Rows near named flat spaces through zero (a row that begins with a name and a colon came from that space)
chzt: [ 30  16  -4  49  17 -19 -48  -9  22 -10 -23   3 -28  30  42 -62 -18 -33
 -10 -11 -58 -12 -11  49  -7 -51 -14  24 -31  15]
fpzd: [  7  25 -24  22   7 -24 -75  15   0  38  -1  -5  -4  21  34 -63  -2 -20
 -32   1 -19 -45 -40  50  -5 -41  14   5  -5   5]
chzt: [ 14  22 -63 -11   3 -11 -21  19 -16  17   1  -3  11   3  34 -12  -2  26
 -20   8  -4 -15 -31  27 -25 -46   4  12 -26  22]
lsrr: [ 14  10  -6  -2  -4  19   4   3   0   4  -9  -3  -7   5  12   3   3   8
  -4  -4  10   2  -8  -3   2  -5   4  -2  17 -17]
chzt: [-38 -21  17  -2 -13   3 -61  31  18  15  -9  15  17  -5  49 -35   5  25
  25  -7  16 -36 -32 -12 -16 -53  18 -67  47   9]
fpzd: [ -3  -7   0   2  34 -26 -11  24  -8  12   1   3  -1  -5   9 -31   4  -1
 -26  26  -2 -25 -15 -12  11 -16  32 -38  19  -9]
fpzd: [ -2 -25  32  28  -4   7   6 -37   8 -42   9  -3 -34 -20  24   4   2 -15
  15 -30  -5  -5  44  13   3 -40   8 -21 -16  -3]
pgff: [-38  17  45  84 -25 -37 -22 -15   6  38 -21 -21  22  86 -31 -23 -63   4
   6 -60  44  17 -31  28  -5  59   2  20  24 -27]
fpzd: [ 27 -10  -6  28  46 -28  37 -47  21 -37 -34  46 -73 -37 -28  20  24  10
 -21  62 -48 -13  24 -30  31   4 -20  23  -2 -58]
lsrr: [ 79  21 -26 -10  -4  48  13 -35  18  -7  -9   3 -38 -23  19   7   6 -52
 -49  25 -77  -6   8   8   7 -58 -14   4 -67 -13]
jlqp: [  6  16  -4  18  24  10  -2   2  20  -7 -37  21 -35  18  25 -20   4  -6
  -8  16  -6 -10  -6  13  10 -23  -3 -12  31 -36]
chzt: [  9  -5  -6   6  16  -6  51   7  -9  -1 -18   9  10   3  -7  12 -23  39
  -3  15   0  21 -17 -51  -7  -3  -6 -14   1 -15]
fpzd: [ 10  10  20  25  40  -8  38 -26   0  -7  -6  18 -42  -3 -23 -25  -2 -49
 -20  25 -42  -4  21  -5  27  -2 -27  17 -21 -38]
chzt: [ 17  50 -19  21   7  22  12 -25  14   6 -22  22 -28  33   6 -39 -23 -61
  -2   2 -69  11  -3  48 -12 -38 -83  66 -68  -2]
fpzd: [-19 -16   1 -19  11   3  16 -26  17  -6  -4  43 -31 -53 -23  25  29 -10
 -14  56 -24 -34  17 -27  15 -18 -11 -32  -7 -34]
jlqp: [-21  54 -36 -52  -2  39   4  25 -16  52   6  24   8   5 -13 -25  21 -29
  10  26  -9 -10 -28  15  -3   5 -74  59   0 -11]
lsrr: [ 68  33 -25  45  49   8  43 -11 -25 -26 -16 -10 -57  20  59 -54 -14  -9
 -17 -19 -40  14   5  20   2 -75 -24  45 -28 -24]
jlqp: [  7  41 -66 -15 -15  32  36  14 -31   9  -7  -8  12  23  38  13 -15  50
  16 -29  33  25 -23  20 -39 -40 -35  42 -15   6]
pgff: [ 23  11 -20  15  30   9  52 -65  47 -76 -59  62 -94 -18 -30  53  35  -5
  20  51 -48  23  60  16  24  27 -71  78  -8 -48]
chzt: [ 39  -3   4  20 -14   9 -56  -6 -14  12  28 -30 -17 -20  63 -49   9 -10
 -16 -37 -18 -40 -12  16  -2 -77  29 -13 -11   6]
jlqp: [-24 -22  26 -15 -53  -4 -49  29  10  19  20 -28  83  25  -8   0 -33   4
  35 -42   7  25 -24  -4 -34  30   6 -13 -18  80]
pgff: [-18  20  42  33  10  -4  35  -6  22   6 -38  12   5  64 -59  -3 -35 -29
  17  -2  -1  47  -1  -4  16  89 -42  39  22 -28]
pgff: [ -2 -16   3  12 -40   3 -30  -3  -8  20  19 -22  29  -7  33  -2 -22  28
  -1 -39  13 -15 -25  -8 -28 -52  25 -39 -20  20]
fpzd: [  1   4   9  -5 -23  19   3 -18  14   3  -5   7  -2  -2 -20  20   2  -8
  11  -1  -7   9   4  -5   2  22 -24  20  -4  -7]
jlqp: [ 10 -21  -5  33   3 -16  20 -36  -5 -38   3   1 -28 -24  26  14  -8  28
   3 -17  -9  -3  23  -1 -13 -56   5  -9 -36   1]
pgff: [-24  10   4 -12  11  19   7 -10   6  -3   3  18 -25 -10  -2  -5  18 -44
  -5  16  -2 -19  24  26  13 -15 -12 -12  -2 -20]
lsrr: [-46 -10   9 -14 -28  10 -13  -6  22   6   0  21  25  -5  -6  11 -13 -15
  18   3  -8  -8  -1   6 -24 -22 -21 -34 -29  24]
chzt: [ 21   4 -48  -4  27   0  43 -17  -7 -72 -18  18 -53 -20  26  33  33  49
  39   3   4  27  44  20  -4 -12 -34  70   3   3]
lsrr: [ 82  10 -12   9  40  12  28  21 -27 -42   2 -32 -24  10  57 -45   0   3
  11 -28 -34  39  12  -3   3 -34  -8  51  -7  26]
pgff: [-59  -1 -12 -47  11  -8  12  12  -4  15  16  36  15 -29 -40  13  22 -13
  10  48   1 -18   7  -7   0  18 -30  -5  -8   7]
fpzd: [ 28   0   9  29  39 -25  22  32 -43  -8  17 -42  10  29  34 -52 -26   9
  -4 -39  11  23  -4  -4   0 -15  28   5   6  18]
chzt: [ 25 -27   2  18  13 -37  -7  -8  -3 -35   5 -23 -10  -9  -3  24   9  25
 -13  -5  16   6  24   3  14  29  56  -4  12  10]
fpzd: [-36   9  11  -5   8  -4  28  -2  -9   6  13   1  11  14 -32   4 -11 -35
  -1   0  13   9  19  19   3  26 -11   0 -17   1]
pgff: [ -3  27   0  13   4  24   5  -1 -16   0   4 -16 -23  24  28 -21   4 -20
   5 -36  31   0  13  44   6 -15  -2  17  19 -22]
pgff: [ 10  -2 -36 -13   3   7 -10  10 -51  -8  47 -22 -15 -44  76 -29  27  33
  13 -36  16 -31   6  16 -19 -97   9   5 -15  22]
fpzd: [ 52  -8  25  58  14 -30 -40   5  -8   0  -3 -34 -15  21  36 -56 -12  19
  -7 -38 -10  -3 -22  -8  13  -7  33  18  31  -6]
jlqp: [-19  10  22  35 -15 -35 -36  14  -9  38   6 -24  39  50 -22 -34 -35   0
   8 -36  17  10 -33  14  -7  49   0  30   9  16]
fpzd: [ 16 -13   5  58  24 -45  27  -8  -8 -64 -18 -31 -13  46  10  15 -26  41
  22 -49  37  54  36  31  -2  39  31  34  15  18]
pgff: [ 57   5  -8 -47 -26  76  28   2   5  -7   4 -11   7 -22  26  21   5 -20
  -4  -2 -33  22   3 -27  -7 -39 -12 -15 -30  14]
lsrr: [-22  14  11  -6 -24  39 -47  20  28   7  -9  -6  21  40  45 -31 -19 -54
   6 -28   0  -6  -5  60 -21 -46   8 -50  -9  33]
jlqp: [ -8   4 -17   4  33 -14   0 -21  16 -19 -17  36 -53 -22  -4   2  31 -17
 -19  46 -17 -31  23  22  20 -15  -4  -1   4 -34]
jlqp: [ 10  -1 -25 -53  33  13 -11  28  25 -17 -15  24 -11 -20   6   5  37 -35
 -28  67 -25 -16  12  10  17  -6  23 -42  12   9]
chzt: [  5  35 -41 -21 -14  31  11  -4  -8  20   0   9  -1   1  11   1  -1  -8
  -4   4 -13  -2 -14  21 -18 -35 -42  30 -36  -1]
lsrr: [ 31  -3 -20   0  13 -11 -36  34  -7 -18  -2 -21   5  11  52 -30   7  26
  10 -18   1   6 -12  16 -10 -22  25   8  20  38]
pgff: [-56 -20  12 -31 -11  13 -15  37  -6  11  17  -3  38  -6  26  -2   1   9
  13 -10  50 -18  -6  -3 -16 -30  36 -86  29  19]
jlqp: [ 27  25 -12   2  22   9 -28  14   7   2 -19  -7 -33  20  17 -19  29 -17
 -24  10  15 -13  -2  35  29  21  28  14  55 -33]
chzt: [ 37  12  14  33  10  -7 -56 -12  23 -20 -13 -12 -41  23  19 -38  17 -41
  -2 -16 -27  -5  15  55  23  16   5  47  17   0]
jlqp: [ -2 -41  54  65 -15 -57 -38  -1  11  -9   0 -39  38  40  -4 -13 -52  19
   4 -52  13  19 -10  -6 -10  30  57 -34   2  36]
lsrr: [-44  18 -16  59  40 -50 -25  33 -16   1 -23  -3  -5  64  55 -64 -29  33
   9 -34  51 -11 -23  58 -19 -40  21 -12  41  -4]
pgff: [-36  -4 -46 -84 -16  10 -14  60 -27  27  31  -9  60 -22   2  33  28  41
   3  19  62 -11 -20  -7 -18  14  36 -37  28  39]
lsrr: [ 17  12 -30  26  21 -34  17 -28 -15  13  -9   9 -40 -16 -26  20  15  36
 -42  31  13 -25  -8 -10  23  18  15  26  14 -63]
fpzd: [-30   6   9  45  -5 -43 -87   2   3  24  13 -20   2  33  24 -53 -11 -28
 -18 -32  16 -43 -13  76  -3 -18  40 -13   2  13]
chzt: [-15  -4 -24 -23  -1  -4   8   8 -11  -7   9   2   8 -15   0  24  14  27
   7   7  24  -1   5   1  -8   1   6  -1   4  11]
chzt: [-11   5 -35 -21 -34   8 -39  10  10  27  -2  -1  29   0  14  22  -2  21
 -19   6  20 -22 -30  18 -23 -23  27 -37  -6  14]
pgff: [ -3  -9 -31   3   6 -13  -4 -16   9 -37 -15  18 -32 -21  16  32  26  43
  11  11  16  -8  19  17  -3 -11   6  11  14  -6]
jlqp: [  9   9 -37 -12  18 -15  63  12 -40   5  12 -13  21   2 -14  24 -18  33
 -20   8  20  23  -6 -20 -11   5   6   7 -26   3]
lsrr: [ 21  24 -36 -10  -8  33  63 -46  -7 -20   1   8 -32 -16 -13  49   2 -16
 -13   6 -14  17  35  21  -4 -19 -37  37 -62 -18]
jlqp: [-26 -28  53  36 -24  -6  26 -26   7   1  -2   5  16   1 -23  10 -38  17
  27 -27  -1  15  -2 -50 -11   3 -19 -22 -11 -10]
lsrr: [ 45  -2 -24 -11  14   2  71 -14 -16  -6 -14   9 -18 -30 -33  53  12  58
 -18  37   3  21  -5 -73  17  33  -4  24  15 -47]
lsrr: [-47   5  24  15  19 -38 -33  26  -7   1  17 -30  22  54 -16 -28 -10 -48
  -5 -27  49   4  23  75  12  59  47  -9  24  27]
[ 66  -9  -4 -35 -26  47  -7 -16  41  21 -23  21  -3 -45  -8  31  11 -13
 -49  61 -71 -19 -31 -68  10 -27   5 -49 -22 -24] -> lsrr
[ 16 -28   0   4  47 -44  20  32 -15 -37 -11  -8  -7  -3  -5  11  22  68
  13  14  39  23   9 -40  23  59  43   8  77  -5] -> chzt
[ 19 -15  12 -15 -24   9 -15  16  -7   0  21 -34  34   1   7   8  -5   5
   6 -28  10  17  -1  -9  -6  15  28  -9  -1  37] -> jlqp
[-13  29 -45  22 -21  -9 -24  13  -2   5 -24 -13  18  57  29   6 -24  49
  17 -40  48  19 -26  57 -34   0   0  33  11  17] -> jlqp
[-54 -16  -7 -32  14 -17  -8  42 -21   8  19  12  27 -19  11 -14  16  32
  28  10  33 -17 -10 -17 -12 -12   4 -28  31  22] -> chzt
[ 23 -11  16  32   4   8  16 -18  -2 -19  -5  -4 -23  -7  33 -14 -13  10
   5 -23 -15   1   5 -17  -4 -51  -1 -14 -10 -12] -> jlqp
[-27  28   2   5 -25  42  39 -47  -4   3   9  11 -27   0 -12  19  -5 -41
  10 -23   5   0  31  37  -5 -22 -53  26 -42 -30] -> lsrr
[ 51 -18  45  71  34 -41 -13 -36  37 -65 -33 -12 -54  31 -13  -9  -4 -29
  -5 -10 -35  29  45  27  38  58  25  38  14  -8] -> chzt
[-13 -11  -4 -14   8 -13 -29  21  25  -8 -12  11  19   7   3  -5  -2 -14
  -4  25 -16  -4  -4  13  -8  -2  16 -35  -5  34] -> jlqp
[-85 -15   1 -16 -25 -25  40 -39  -7  -1  25  27  17 -29 -79  71   2  14
  27  12  34   3  35  -1 -11  54 -36  19 -35   2] -> lsrr
[  3  -3 -12  -4 -13  15  -3 -24  20 -16 -12  15 -22 -18   6  29  13   1
  -4  11  -6 -10  14  12  -1 -19   0 -11 -10 -11] -> pgff
[-33  -7   5  -2 -15 -12  14   4  15   3 -21  17  30  17 -37  32 -19  33
  26   7  16  26 -13 -24 -13  49 -21   6  11   6] -> pgff
[ 17 -26  60  42  -4 -36 -36   1 -12  16  33 -38  25   8  -5 -54 -29 -26
  -2 -40 -29  -1 -10 -20   7  10  21  -1 -18  30] -> jlqp
[-16  11 -17  -7 -21  15 -39  -1  19   7  -9  12   1   4  23  -4   4  -7
   6  -2  -4 -18 -10  35 -17 -33 -11  -7  -9  12] -> chzt
[ 29  10 -18 -20  27   3   8 -14  11 -15  -5  18 -37 -24 -20   9  33 -36
 -26  49 -40  -9  23  10  26  14 -10  26 -14 -15] -> pgff
[-47   9  70  -5 -28  55  27 -12  12  25   8   4  13  22 -32  -7 -20 -73
  22 -26   9  12  16  -5  10  23 -36 -26   4 -25] -> lsrr
[ 26  32 -17 -10  10  36  16 -30   6 -11  -3  11 -53 -11  -1   5  29 -53
 -19  16 -25  -9  31  40  22 -10 -27  37 -19 -32] -> pgff
[ 21 -38  56  54 -16 -20   2 -26  -9 -14  18 -35   5  -2   5  -6 -31  15
   8 -54   0  13   9 -34   1  -4  30 -17  -9   4] -> jlqp
[-37 -10   9   4 -30  11 -65 -13  26  -3   7  12  -4 -10  39 -19   6 -27
  19 -20 -10 -37   7  48 -20 -63  -3 -34 -20  27] -> chzt
[-30 -14  25  16   9 -35   7 -16   4  24   0  20   1 -13 -54   6  -5  -2
 -19  33  -3 -21  -9 -35  18  36   2 -17   6 -35] -> lsrr
[ 13  -3   0  -9  -1 -11 -68  33  -9 -16  27 -42  14  17  36 -34  21 -17
  17 -40  17   2  14  59   2  17  38  25  21  61] -> lsrr
[-87 -25  12 -64  16 -10 -22  69 -51  28  62   3  41 -46  17 -41  45  26
  49   0  61 -40  -7 -29  -4 -12   8 -36  63  29] -> chzt
[ 43  -5   6  -3  64  18  58  -8  13 -77 -29  29 -69 -20  19  -9  32 -18
  24  32 -49  29  54 -16  28 -11 -37  33  14 -15] -> pgff
[  0 -16  28   4   0 -16 -21   1   1   7  19  -7  12  -9 -12 -22  -3 -26
  -2   0 -25  -8   1 -11   7   8   6  -7 -13  19] -> jlqp
[ 45  34 -12   4   8  39  32   3  25 -25 -46   3 -13  50   9   1 -19 -23
   9  -3 -31  54   3  20  -3  15 -40  44  -8   2] -> fpzd

Rows near named flat spaces through zero (a row that begins with a name and a colon came from that space)
nz_bq: [ 38  33 -27  -7  -2  28 -12 -24   1  12 -34  23  12  -8 -29  -8  16  26
  39 -52  -1   6  17  16   0 -20  29  -3   5   0]
nh_sm: [ -9  12  14  -5  42  -6   7  30  29  -5  15 -14  -5  33 -31   7  29   2
  15  15 -14  21 -20  -8  18 -14  10  -5 -33 -33]
nz_bq: [  2   1 -14   9  11  -2 -11  -4  -8   3 -18  10   4 -16 -11  -6   2  18
  23  -1   3  -7   1   4 -14 -21   1   2   8 -15]
mp_hf: [ 16  30   4 -25  11  11  30  35  22 -16  34  18 -25  25 -15  44  65  31
  -8 -10 -14   4 -18  -7  41   1   1   3 -46   6]
nh_sm: [-40 -18   1   1 -26  20  13  17  -6   4  53 -17 -11  66  54   3  19 -16
 -46 -51  12  32 -14   4  19  43 -51  -3 -54  13]
nz_bq: [-14 -25  19  -4 -11   6 -16 -15 -30  10  -4 -13  -7  -1  35  15 -21 -58
 -42  -3 -50  23  27 -13   9  37   3   1   1  29]
nz_bq: [ 35  22  -4 -17  -8  33  10  16  37   6  10   2 -20  33 -49   0  24  36
  49 -24  11  22   5  21  43 -25  12   0 -57  15]
mp_hf: [ 65  47  86  -4  32 -68  -4  38   7 -24  42  61 -35 -30 -16  38  35  13
   8  49 -15  24  31 -36  55 -19  20   4  13   7]
nz_bq: [ 43  16  91  17  32 -61 -33   0 -64  -4   7  52 -35 -46  15  36  -8 -34
  18  37 -43  36  63 -20  39 -14  28   4  45  25]
nz_bq: [ 21  25  30   2   2 -10  13  -1  21  -8   4  23   5  22 -17 -38  -4  31
  27 -22  51  -2  15  18  27  -5 -12  19 -32 -10]
nh_sm: [-20 -25 -59 -13 -20  55 -11 -18 -21  19 -28 -20  -3  -3  10  25   9 -13
 -16 -32 -50   0  -2   6 -16  12   5  -5 -14  21]
gm_jb: [-51 -26 -55   3 -21  33  23 -12   2   0 -13 -26  23  23  20 -27  -9  19
 -18 -29  39 -40 -35  23 -36  18 -39   9 -22 -15]
nh_sm: [  7  -2  -1  -3  20   3  -3  10  -5   5  -5 -21 -15 -11 -31  32   1 -14
  32  42 -33   8 -10   0   1 -29  39 -18  23   7]
mp_hf: [  2  -1  -9 -14 -19  15   6  17  38   4  31 -26  -2  28  -2   6  11 -15
 -23  -4  -7  24 -17 -12   9  14   1 -18 -16  11]
gm_jb: [  3 -26 -15   9 -29  15 -28   9  -8  20  19 -10 -22   2  10   8  -6  -6
  12  -6 -11  36  11   1   4 -11 -14 -16 -11  26]
mp_hf: [-39 -45 -41   0   4  27 -17  -6  -6  15 -30 -40   2  -8  -3   4 -17 -25
  -9  18 -45  -4 -10  -3 -28   1   1  -4 -10  -7]
gm_jb: [-49 -55 -86   5 -34  54 -39 -45 -18  31 -58 -31  33 -15  34 -31 -30 -25
 -40 -51 -34  -8   5   0 -61  29 -24   1  -7  -6]
nh_sm: [ 15  34  -4  -5  44  -3  -7  18   2  -1   2  13  -4   1 -26  35  52   9
  21  -5 -37  22 -13 -15   6 -24  33 -16   8 -25]
mp_hf: [ -5   5 -19 -21  28  21  26  16   9 -11 -20  -2 -17  -3 -42  33  32  31
  21  24 -27 -32 -20   8  13 -20  17  14 -36  -9]
gm_jb: [-52 -21 -90 -16 -29  41  26  -9  79  -5 -21 -38  58  27   0 -65  -1  35
 -57 -37  47 -54 -56  -1 -56  36 -48  12 -47 -51]
nh_sm: [ 53  49  40   3  59 -48 -33 -22  10  -8 -58  60  26 -56 -46 -30   1  17
  32   9 -18  -5  46 -23   1 -27  44  21  30 -50]
gm_jb: [-11  -9 -17 -52  39  46  33   6  74  -8 -60 -47   1  16 -93   1   2   2
   7  45 -63 -37 -13   2  27   0  44  30 -90 -21]
nz_bq: [ 19  12  19 -10  -6   2  25  40  22  -7  52  -8 -36  29 -23  32  25  17
  27  25  14  18 -18   8  40 -21   4 -13 -23  25]
mp_hf: [  4 -10 -11 -27  -9  15   8  38  42  -4  34 -17 -27  11 -13  39  34  -2
 -32  26 -43  16 -17 -27  24   8  -1  -8 -44  16]
nh_sm: [  6  16 -50 -13  20  22  13  15  20  -2 -11 -11   0 -10 -45  32  39  31
  30  17 -16 -19 -41   1 -18 -36  32 -18  13 -16]
gm_jb: [  7 -20  67  16   5 -18 -29 -13 -52  15   1  -2 -27   1  17   5 -44 -57
  21  14 -30  46  55   7  34   2  14   2   7  36]
mp_hf: [ 42  56  32 -22  33  -9  38  16  61 -16   8 -10   7  27 -73  -1  16  14
  45  27  23  -2 -22   8  30 -26  57 -10   6 -14]
gm_jb: [-17   1 -60  28 -31  -5 -20 -25 -33   6  -1  26  38 -30  62 -20   7  22
 -31 -55  44 -20 -19  -5 -72   9 -38 -15  68 -19]
mp_hf: [  1   1  10   7   0 -13 -13 -20  23   2 -23   5  30   0  -3 -57 -30  -1
  -5 -15  25  -3  18  -2 -11  11 -11  14  -7 -26]
nz_bq: [  1   3  -4  -3   5 -12  16  31  13 -10  33 -10 -15  -3  -9  33  22  10
   2  41   1  -5 -33 -10  -2 -17   5 -17  17   1]
mp_hf: [ -6 -30  -5   1  31 -10  -9   2 -26  -5 -47   1 -22 -62 -33  29 -17   8
  30  79 -47 -40   8  -2 -10 -36  21  17  10  -3]
gm_jb: [ -5  14 -88 -28  -9  31  24  17  92 -13 -10 -11  35  -1 -40 -18  45  64
 -28  -9  19 -49 -61 -18 -39  -2 -12  -1 -31 -47]
nz_bq: [ -2  14  -8   6   2  -6   9 -14  16  -7 -16  13  28   3  -3 -42  -7  26
   4 -23  46 -25  -5  10 -17   2 -14  13  -1 -29]
mp_hf: [ 15  25  -4  -2 -24   9  31 -16  18  -7   1   6  19  18  -8 -32 -11  30
  18 -29  70 -27 -10  30   0   1  -3   5   7   6]
nh_sm: [ 24  11  20  10 -11 -23  20  10  12  -9  24  -8  -6  -7 -23  -4 -24  14
  44  47  56 -14 -16  18   0 -32  15 -15  46  15]
nh_sm: [ 25  12   0   3   1  -2 -12 -14 -18   6 -16  11  -1 -25 -10  11  -5  -4
  23   2 -11   3  14   3  -5 -17  29  -9  39  12]
nh_sm: [ 16   3  -9   9 -37  -5  -8 -21 -45   1   4  31  -1 -37  46  17  -4   0
 -22 -21  10 -11  14  -1 -17  12  -8  -5  54  35]
nz_bq: [ 23  26  66  30  18 -67   7  17 -58 -18  45  40 -25 -27  27  35   3   3
  29  44  35   1   3   1  10 -28   6 -12  79  15]
gm_jb: [  7  20 -18   9  19 -15  -4 -18 -29  -7 -28  29  18 -43   4   9  11  18
   6  -2   2 -31  -5  -3 -33 -14  15   0  56 -19]
gm_jb: [ 11 -12  11 -11 -58  22 -22  28  27  20  82 -16 -26  59  47  13  22 -40
 -55 -52 -21  92  14 -25  43  44 -32 -29 -50  48]
[ 28  28  20  -7 -41  -6  13  18  28  -5  66  17  -5  36  30   0  25   5
 -34 -41  38  33  -2 -10  29  28 -22 -14  -9  26] -> mp_hf
[ -8   5 -14  15  -8   7 -12 -22 -82   8   0  25  -5 -16  57  40  19 -16
 -14 -46 -19   8   8   5 -18  11   0 -12  52  24] -> gm_jb
[ 59  60  52  -9   5 -45  -1  30  32 -16  62  43  -7   3   5  24  49   1
 -26  -5   1  43   6 -41  35   7  16 -20  26   4] -> gm_jb
[  2  24 -44  -4  13   2   0 -19  -8  -8 -33  25  31 -38   4   9  28  21
 -21 -21 -10 -37 -17 -14 -43   2  14   0  44 -28] -> gm_jb
[ 42  49  82  22  30 -77  -6  24 -28 -17  56  49 -16 -14  19  26  21  -6
  14  26  21  33  13 -21  24 -18  15 -18  68  -1] -> nh_sm
[ -9 -32  19  -9 -22  20  -8  13  30  14  21 -38 -18  43  -4 -16 -24 -32
  -9   2 -15  42  17   1  35  18 -14   1 -64  23] -> gm_jb
[-40 -14 -34  16 -14  25  -8 -26 -52  10 -15  17  14  16  56 -16   9  11
 -21 -81  15  -6   6  19 -22  26 -47  15 -21  -9] -> mp_hf
[ 50  60  69  18  15 -60  18   0 -24 -23  30  59  -1 -13   7  -1   7  25
  33   2  66  -5  14   9  21 -19  12   1  62   2] -> nz_bq
[  7   2 -14   9  11 -13  -5  20 -30  -1  19   1 -21 -32   0  56  23   2
  20  42 -21   1 -24  -9 -17 -34  21 -28  58  10] -> nz_bq
[ -6  -1   2  -1  -5   8 -13 -41   0   6 -43  10  34   1  15 -50 -28 -16
 -27 -48   2  -6  33   2  -9  35  -8  24 -15 -14] -> nz_bq
[ -2  11   2   3   6 -23  -2  11 -19 -12  18  34  -2 -20  35  25  35  10
 -40  -7 -11  -6  -4 -25  -7  14 -19   2  16  -9] -> nh_sm
[  0 -19  54   9 -11  -4 -22 -21 -59  14   0   8 -23   7  40   6 -33 -52
  -7 -19 -29  38  57   8  35  26  -3  11  -9  43] -> nz_bq
[-38 -29 -12  33   5  -1   4 -27 -72   4 -35  -3   2 -19  19 -12 -41  10
  44   9  37 -42  -2  43 -34 -23 -16  13  34  -2] -> gm_jb
[ 28  49   4   4   3 -27  -6  -5 -28 -10  23  51  13 -23  41  31  48   3
 -36 -39  -2   9  -2 -27 -13  14  10 -18  67  -2] -> gm_jb
[  1  24  -4  -1   7 -14  24   6  17 -17  10  13  16   2  -1  -7  18  28
  -7  -2  38 -27 -26  -1 -11   0  -7   3  13 -22] -> gm_jb
[ 21  35 -38  -1 -16   3  -1 -15 -13  -7  -6  54  20 -27  28   4  42  44
 -24 -60  20 -23  -3  -8 -24   9 -14   3  27  -8] -> nh_sm
[ 28   3  26  -6 -20  -8 -22  21  28   9  43   0 -17  17   6   4   8 -22
 -17  -5 -17  57  20 -24  31  10  -2 -16 -18  21] -> gm_jb
[ -2  52  -5  -1  -4 -46  53  -7  29 -38  29  12  59 -12  33 -10  15  10
 -66   7  76 -62 -65 -21 -56  32   2 -16 104 -32] -> nz_bq
[-78 -92 -43 -13 -46  66  -9 -15 -28  24 -16 -64 -16  28  53   9 -35 -61
 -70 -18 -66   7   9   5  -4  61 -43  14 -75  42] -> nh_sm
[ 15  23  60   2  10 -44  38  41  38 -28  56  13 -16  28 -14 -11   8  31
  13  39  63  -6 -15   2  39  -9 -21  10 -24  -8] -> nz_bq
